Here is a tiny trained network, its code and every weight. The questions are about switching its units off for an input and a target symbol, where a switched-off unit gives its printed mean instead of its output.

import numpy as np


def w(rows, s, z=0):
    codes = np.array(rows[::2]) - 128.0
    scale = np.full(codes.shape[1], s)
    scale[-1] = z or s
    return codes * scale


def norm(h):
    return h / np.sqrt((h * h).mean(-1, keepdims=True) + 1e-5)


def f(y):
    return np.maximum(y, 0)


def softmax(a):
    e = np.exp(a - a.max(-1, keepdims=True))
    return e / e.sum(-1, keepdims=True)


def log_softmax(a):
    a = a - a.max(-1, keepdims=True)
    return a - np.log(np.exp(a).sum(-1, keepdims=True))


def net(x, mask):
    ids = ['ΓΣαβδεζηθλμξπφψ'.index(c) for c in x.split()]
    T = len(ids)
    res = E[ids] + P[:T]
    r = norm(res)
    for j in range(2):
        rows = slice(3 * j, 3 * j + 3)
        q, k, v = (r @ M[0][rows].T for M in (Q, K, V))
        z = softmax(np.where(np.tri(T) > 0, q @ k.T / 3**0.5, -1e9)) @ v
        o = O[0][rows]
        res = res + np.where(mask[j], z, o[:, -1]) @ o[:, :-1]
    y = f(norm(res) @ A[0][:, :-1].T + A[0][:, -1])
    res = res + np.where(mask[2:6], y, B[0][:, -1]) @ B[0][:, :-1]
    return log_softmax(norm(res)[-1] @ U[:, :-1].T + U[:, -1])


Q, K, V, O, A, B = {}, {}, {}, {}, {}, {}
E = w([
[127,144,150,120,174],'Γ',
[141,140,158,58,115],'Σ',
[164,124,156,142,130],'α',
[127,148,129,113,123],'β',
[134,106,59,160,142],'δ',
[137,96,123,103,108],'ε',
[97,145,162,137,145],'ζ',
[146,90,103,119,9],'η',
[115,119,170,138,175],'θ',
[154,170,185,94,125],'λ',
[169,129,95,80,143],'μ',
[106,142,129,99,120],'ξ',
[68,133,103,189,76],'π',
[158,29,82,122,133],'φ',
[113,139,138,110,133],'ψ',
],0.014)
P = w([
[85,3,64,13,63],'0',
[95,35,67,31,76],'1',
[95,50,71,48,72],'2',
[107,59,74,63,80],'3',
[112,69,75,78,81],'4',
[115,79,81,92,88],'5',
[118,84,82,109,93],'6',
[130,92,84,124,101],'7',
[132,95,87,134,106],'8',
[125,92,87,134,107],'9',
],0.0023)
Q[0] = w([
[244,88,177,182,171],'h1',
[213,79,145,169,137],'h1',
[155,64,187,143,159],'h1',
[187,85,112,192,120],'h2',
[65,172,159,85,148],'h2',
[202,59,99,120,101],'h2',
],0.011)
K[0] = w([
[99,53,70,47,78],'h1',
[123,35,45,62,60],'h1',
[46,43,70,94,91],'h1',
[115,5,1,131,49],'h2',
[136,240,253,171,221],'h2',
[145,78,60,31,79],'h2',
],0.007)
V[0] = w([
[226,125,132,154,72],'h1',
[159,33,124,126,105],'h1',
[111,40,254,161,133],'h1',
[188,157,101,250,94],'h2',
[92,178,159,147,19],'h2',
[128,36,82,90,48],'h2',
],0.004)
O[0] = w([
[149,5,126,95,193,81],'h1',
[134,41,166,159,40,126],'h1',
[199,147,97,135,43,157],'h1',
[127,183,45,104,39,1],'h2',
[190,162,119,51,130,150],'h2',
[152,243,154,249,222,155],'h2',
],0.0029,0.0049)
A[0] = w([
[99,55,167,43,133,70],'n1',
[107,30,59,76,36,88],'n2',
[66,121,81,63,130,143],'n3',
[35,121,253,85,113,252],'n4',
],0.0044,0.0033)
B[0] = w([
[103,255,210,177,138,171],'n1',
[200,105,176,184,164,162],'n2',
[121,165,96,198,169,174],'n3',
[154,73,88,115,100,254],'n4',
],0.0056,0.0084)
U = w([
[68,10,217,101,233,96],'Γ',
[180,140,224,11,112,130],'Σ',
[217,74,112,183,24,60],'α',
[145,228,162,179,185,172],'β',
[146,81,19,197,166,167],'δ',
[121,116,140,131,126,14],'ε',
[54,41,158,91,53,110],'ζ',
[127,118,145,137,130,22],'η',
[127,114,134,133,123,23],'θ',
[9,166,66,97,200,176],'λ',
[50,145,124,241,67,126],'μ',
[205,99,57,66,219,112],'ξ',
[219,101,237,223,150,189],'π',
[160,8,88,135,141,254],'φ',
[163,205,39,90,39,149],'ψ',
],0.012,0.0035)

Each question gives the input, a string of symbols that net reads in full, and the target symbol t.
The units are the heads (3 rows each of Q, K, V and O) and the neurons (one row each of A and B). Each row of codes is followed by its name. A weight is (code - 128) times the scale printed after its matrix; where a second scale follows, it is the last column's (O, A, B and U).
mask holds one flag per unit, heads first, then neurons. A switched-off unit (its flag False) gives its mean, the last column of its rows in O or B, instead of its output. The means were averaged over made-up inputs and are rounded, as every weight is.
A unit's drop is (log p(t) with every unit on - log p(t) with that unit switched off) / (log p(t) with every unit on - log p(t) with every unit switched off).
The circuit of an input: a set's keep is (log p(t) with only the set's units on - log p(t) with every unit switched off) / (log p(t) with every unit on - log p(t) with every unit switched off). Starting from all 6 units, units are removed one at a time, each time the one whose removal leaves the highest keep (on an exact tie, the one counted first), for as long as the keep stays at least 0.8.
circuit, biggest first: the units of the circuit, biggest drop first
top k neurons: the k neurons with the biggest drops, biggest first
which heads matter: for each layer, one digit per head in row order, 1 if its drop is at least 0.15 and else 0, layers parted by /
input Σ ζ ζ ξ, target ψ: circuit, biggest first : [h1]
input α ζ ξ α λ Σ α β, target π: top 2 neurons : [n2, n4]
input ζ Γ α ξ ψ, target π: which heads matter : 11
input φ λ Σ φ ξ λ η ζ ζ Γ, target Γ: circuit, biggest first : [h1, h2]
input ξ ζ ζ ζ Σ ξ ζ ξ ξ β, target ψ: circuit, biggest first : [h1, h2]
input ξ λ ξ β, target β: top 2 neurons : [n1, n3]
input ξ ξ θ ξ δ ψ ξ, target α: circuit, biggest first : [h1, h2, n2]
input Σ Σ ψ β, target ξ: circuit, biggest first : [h2, n1]
input λ ξ α ξ ψ, target π: circuit, biggest first : [h1, n1, n2, h2]
input θ Σ Σ μ Σ ξ Γ π ψ, target μ: circuit, biggest first : [h2, n1]
input λ η ψ, target β: top 2 neurons : [n1, n3]
input ξ ε λ ψ ξ Γ, target Γ: which heads matter : 01
input ξ Σ ψ Γ π ξ ξ ξ ξ ψ, target μ: circuit, biggest first : [h2, h1, n3]
input ξ ζ φ ξ α ξ, target π: circuit, biggest first : [n2, h1]
input ξ Γ ξ, target μ: circuit, biggest first : [h2, n3, h1, n2]
input μ ψ ψ ξ β, target ξ: which heads matter : 11
input ξ ξ Σ ε, target π: top neuron : [n1]
input Σ ξ ξ ζ ε ξ θ ψ, target α: circuit, biggest first : [h1, h2]
input ξ η ξ Σ ξ λ ζ, target ζ: top 2 neurons : [n4, n2]
input η ξ Σ ξ ξ, target λ: top neuron : [n2]
input ζ δ α ψ η ζ θ η ε, target π: top 2 neurons : [n4, n2]
input ξ α η ξ β, target π: top 2 neurons : [n4, n2]
